Below are the code and all the weights of a small trained network. Each question names an input and a target symbol and asks about switching units off, where a switched-off unit gives its printed mean instead of its output.

import numpy as np


def w(rows, s, z=0):
    codes = np.array(rows[::2]) - 128.0
    scale = np.full(codes.shape[1], s)
    scale[-1] = z or s
    return codes * scale


def norm(h):
    return h / np.sqrt((h * h).mean(-1, keepdims=True) + 1e-5)


def f(y):
    return np.maximum(y, 0)


def softmax(a):
    e = np.exp(a - a.max(-1, keepdims=True))
    return e / e.sum(-1, keepdims=True)


def log_softmax(a):
    a = a - a.max(-1, keepdims=True)
    return a - np.log(np.exp(a).sum(-1, keepdims=True))


def net(x, mask):
    ids = ['ΔΘΠΦαβγεμτψω'.index(c) for c in x.split()]
    T = len(ids)
    res = E[ids] + P[:T]
    u = 0
    for l in range(2):
        r = norm(res)
        for j in range(3):
            rows = slice(2 * j, 2 * j + 2)
            q, k, v = (r @ M[l][rows].T for M in (Q, K, V))
            z = softmax(np.where(np.tri(T) > 0, q @ k.T / 2**0.5, -1e9)) @ v
            o = O[l][rows]
            res = res + np.where(mask[u + j], z, o[:, -1]) @ o[:, :-1]
        u += 3
        y = f(norm(res) @ A[l][:, :-1].T + A[l][:, -1])
        res = res + np.where(mask[u : u + 12], y, B[l][:, -1]) @ B[l][:, :-1]
        u += 12
    return log_softmax(norm(res)[-1] @ U[:, :-1].T + U[:, -1])


Q, K, V, O, A, B = {}, {}, {}, {}, {}, {}
E = w([
[146,69,115,114,133,168,80],'Δ',
[121,127,162,91,171,64,97],'Θ',
[159,90,114,73,64,110,86],'Π',
[67,157,193,95,108,129,142],'Φ',
[86,139,99,81,111,102,120],'α',
[106,98,111,147,201,142,81],'β',
[147,116,73,168,149,123,251],'γ',
[113,83,177,101,91,128,172],'ε',
[78,94,152,211,123,92,76],'μ',
[166,96,147,65,144,133,131],'τ',
[149,140,146,149,115,117,36],'ψ',
[87,140,100,144,35,171,108],'ω',
],0.019)
P = w([
[169,211,179,202,131,174,213],'0',
[157,152,120,3,71,126,9],'1',
[130,123,129,30,65,126,25],'2',
[95,92,125,34,78,119,32],'3',
[73,86,129,25,79,120,43],'4',
[62,66,124,33,72,114,55],'5',
[57,51,118,32,73,104,53],'6',
[39,38,137,18,74,105,58],'7',
[42,33,127,20,66,87,56],'8',
[25,39,124,19,55,62,67],'9',
],0.0068)
Q[0] = w([
[54,120,99,241,99,136,101],'0.h1',
[122,93,132,163,181,240,66],'0.h1',
[90,85,12,81,170,117,113],'0.h2',
[74,21,82,77,64,67,113],'0.h2',
[85,84,115,130,113,116,156],'0.h3',
[156,178,120,158,135,161,116],'0.h3',
],0.011)
K[0] = w([
[64,68,137,197,75,87,48],'0.h1',
[142,46,185,98,137,233,27],'0.h1',
[125,24,2,74,177,152,189],'0.h2',
[151,143,44,108,88,114,220],'0.h2',
[168,180,150,138,140,155,169],'0.h3',
[116,178,163,99,122,174,113],'0.h3',
],0.0095)
V[0] = w([
[17,122,164,48,167,112,114],'0.h1',
[190,68,194,142,140,218,67],'0.h1',
[93,189,148,177,37,126,99],'0.h2',
[88,32,94,41,135,238,68],'0.h2',
[20,161,195,107,169,210,115],'0.h3',
[99,104,59,181,167,74,253],'0.h3',
],0.0062)
O[0] = w([
[188,150,157,139,137,45,82,157],'0.h1',
[142,151,118,153,85,55,212,224],'0.h1',
[104,133,122,74,116,163,48,59],'0.h2',
[129,111,196,116,19,151,124,253],'0.h2',
[208,124,124,108,152,205,103,112],'0.h3',
[72,1,140,181,124,128,214,13],'0.h3',
],0.0071,0.0045)
A[0] = w([
[163,100,200,156,154,120,150,56],'0.n1',
[132,178,161,48,69,150,124,38],'0.n2',
[107,128,76,93,98,136,42,130],'0.n3',
[23,160,244,124,109,168,126,73],'0.n4',
[165,107,86,53,130,128,113,107],'0.n5',
[255,117,116,136,163,54,99,84],'0.n6',
[112,75,173,112,101,119,161,100],'0.n7',
[171,70,43,116,140,100,89,8],'0.n8',
[35,181,74,86,184,91,105,1],'0.n9',
[108,51,52,96,104,113,176,115],'0.n10',
[227,133,147,188,185,133,144,17],'0.n11',
[130,149,49,84,120,172,130,118],'0.n12',
],0.01,0.008)
B[0] = w([
[89,105,130,70,110,149,100,130],'0.n1',
[138,90,108,235,147,97,137,219],'0.n2',
[85,123,162,74,122,105,158,254],'0.n3',
[156,74,53,93,121,140,85,161],'0.n4',
[64,113,162,118,165,151,102,203],'0.n5',
[103,143,43,122,99,95,108,170],'0.n6',
[120,133,75,90,115,123,126,171],'0.n7',
[114,165,134,76,152,47,57,144],'0.n8',
[94,62,58,131,212,142,61,135],'0.n9',
[110,158,61,76,158,106,205,202],'0.n10',
[120,8,173,101,108,116,138,132],'0.n11',
[103,134,160,156,166,124,157,152],'0.n12',
],0.011,0.0085)
Q[1] = w([
[219,183,175,234,155,189,109],'1.h1',
[7,85,44,34,112,58,136],'1.h1',
[6,82,83,39,55,56,146],'1.h2',
[56,56,49,4,66,39,86],'1.h2',
[181,186,89,209,199,159,195],'1.h3',
[227,212,227,159,148,202,163],'1.h3',
],0.012)
K[1] = w([
[103,79,112,102,58,94,26],'1.h1',
[169,212,113,162,225,182,249],'1.h1',
[128,128,118,148,189,139,210],'1.h2',
[135,141,115,155,173,163,214],'1.h2',
[107,61,144,73,76,51,89],'1.h3',
[52,91,130,75,135,112,32],'1.h3',
],0.013)
V[1] = w([
[44,87,147,57,107,122,114],'1.h1',
[179,80,105,100,188,248,137],'1.h1',
[54,107,119,185,116,186,115],'1.h2',
[124,126,116,138,216,92,99],'1.h2',
[171,125,117,148,105,136,135],'1.h3',
[134,11,191,136,141,81,143],'1.h3',
],0.015)
O[1] = w([
[90,122,151,101,201,193,106,58],'1.h1',
[191,147,212,124,97,134,94,163],'1.h1',
[83,74,142,83,77,183,110,114],'1.h2',
[163,126,112,145,119,130,7,1],'1.h2',
[111,161,141,153,80,152,119,242],'1.h3',
[147,81,121,189,147,156,161,201],'1.h3',
],0.016,0.0042)
A[1] = w([
[161,85,113,160,152,113,188,85],'1.n1',
[166,227,131,250,231,158,187,10],'1.n2',
[153,157,242,103,191,189,149,59],'1.n3',
[120,85,139,93,123,189,174,106],'1.n4',
[75,141,124,78,64,138,131,88],'1.n5',
[160,148,190,197,122,86,89,135],'1.n6',
[92,145,105,130,205,153,82,81],'1.n7',
[161,99,132,151,218,80,151,111],'1.n8',
[112,81,153,203,94,158,106,86],'1.n9',
[181,139,55,182,176,127,81,33],'1.n10',
[72,188,166,187,39,93,213,16],'1.n11',
[190,244,111,218,232,186,181,2],'1.n12',
],0.016,0.0077)
B[1] = w([
[123,121,153,92,131,117,83,176],'1.n1',
[158,197,43,15,125,160,195,173],'1.n2',
[123,159,107,140,176,38,175,165],'1.n3',
[148,131,127,138,114,54,105,182],'1.n4',
[139,151,117,159,129,141,197,217],'1.n5',
[167,69,144,89,160,126,198,154],'1.n6',
[152,144,129,194,127,147,133,154],'1.n7',
[140,125,110,66,146,134,106,173],'1.n8',
[123,103,98,85,135,193,152,147],'1.n9',
[203,98,66,216,130,110,134,145],'1.n10',
[103,212,132,238,102,220,125,250],'1.n11',
[203,196,60,7,144,182,189,165],'1.n12',
],0.017,0.012)
U = w([
[85,246,50,108,73,15,4,74],'Δ',
[101,168,198,112,217,188,13,230],'Θ',
[7,159,252,7,103,160,154,63],'Π',
[111,80,64,74,11,212,42,118],'Φ',
[2,95,29,165,215,144,160,78],'α',
[253,121,27,218,153,92,77,130],'β',
[224,216,64,21,163,227,163,117],'γ',
[179,59,77,153,33,46,194,36],'ε',
[189,37,202,141,181,195,207,143],'μ',
[142,199,214,166,243,5,196,90],'τ',
[248,175,235,93,53,94,78,156],'ψ',
[118,203,159,226,60,160,165,253],'ω',
],0.0065,0.0047)

Each question gives the input, a string of symbols that net reads in full, and the target symbol t.
The units are the heads (2 rows each of Q, K, V and O) and the neurons (one row each of A and B). Each row of codes is followed by its name. A weight is (code - 128) times the scale printed after its matrix; where a second scale follows, it is the last column's (O, A, B and U).
mask holds one flag per unit, layer by layer, with each layer's heads first. A switched-off unit (its flag False) gives its mean, the last column of its rows in O or B, instead of its output. The means were averaged over made-up inputs and are rounded, as every weight is.
A unit's drop is (log p(t) with every unit on - log p(t) with that unit switched off) / (log p(t) with every unit on - log p(t) with every unit switched off).
The circuit of an input: a set's keep is (log p(t) with only the set's units on - log p(t) with every unit switched off) / (log p(t) with every unit on - log p(t) with every unit switched off). Starting from the 12 units with the biggest drops (on a tie, the unit counted first), units are removed one at a time, each time the one whose removal leaves the highest keep (on an exact tie, the one counted first), for as long as the keep stays at least 0.8.
circuit, biggest first: the units of the circuit, biggest drop first
most important unit: the unit with the biggest drop
top k neurons: the k neurons with the biggest drops, biggest first
top k neurons in layer l: the k neurons of layer l with the biggest drops, biggest first
which heads matter: for each layer, one digit per head in row order, 1 if its drop is at least 0.15 and else 0, layers parted by /
drop of u: that unit's drop, to one decimal
input Π μ τ Π, target α: which heads matter => 000 / 100
input τ Φ ψ γ β, target β: which heads matter => 010 / 010
input γ Δ γ Φ γ γ, target ε: which heads matter => 111 / 111
input Π α γ μ τ, target τ: most important unit => 0.h1
input ω Δ ψ, target Π: which heads matter => 010 / 010
input Π γ Π τ τ Φ Δ Δ τ β, target β: which heads matter => 011 / 010
input τ τ Π ψ, target γ: which heads matter => 000 / 010
input τ Π Δ μ, target γ: which heads matter => 000 / 010
input μ Δ Π ω, target Φ: which heads matter => 010 / 010
input Δ γ τ Θ μ α, target α: circuit, biggest first => (0.h2 0.n9)
input ε Π Π τ β, target τ: which heads matter => 000 / 100
input α τ β, target Θ: which heads matter => 000 / 110
input β Π τ ε τ ε τ ω, target μ: which heads matter => 001 / 101
input Π Φ Θ ψ Δ, target α: circuit, biggest first => (1.h1)
input ω Δ τ τ Δ γ, target γ: top 2 neurons => (0.n10 0.n3)
input μ Π ω γ Π Π ε τ Θ α, target α: top 2 neurons in layer 0 => (0.n9 0.n10)
input γ τ τ Φ Δ ε β ψ, target ψ: which heads matter => 110 / 110
input Δ Δ τ ω γ ε Π, target Π: top 2 neurons => (1.n11 0.n3)
input β Δ ψ α, target μ: top 3 neurons in layer 0 => (0.n11 0.n3 0.n10)
input Δ Δ Φ ψ ψ Π, target ω: most important unit => 1.n11
input Π Δ τ α β Φ Δ τ Δ, target α: drop of 1.h1 => 1.3
input Π ψ ω, target α: drop of 1.h1 => 1.0
input α τ α Δ Π, target Θ: drop of 1.h2 => 0.2
input τ Δ Φ α γ τ Δ Φ Π Θ, target Θ: top 2 neurons in layer 0 => (0.n2 0.n9)
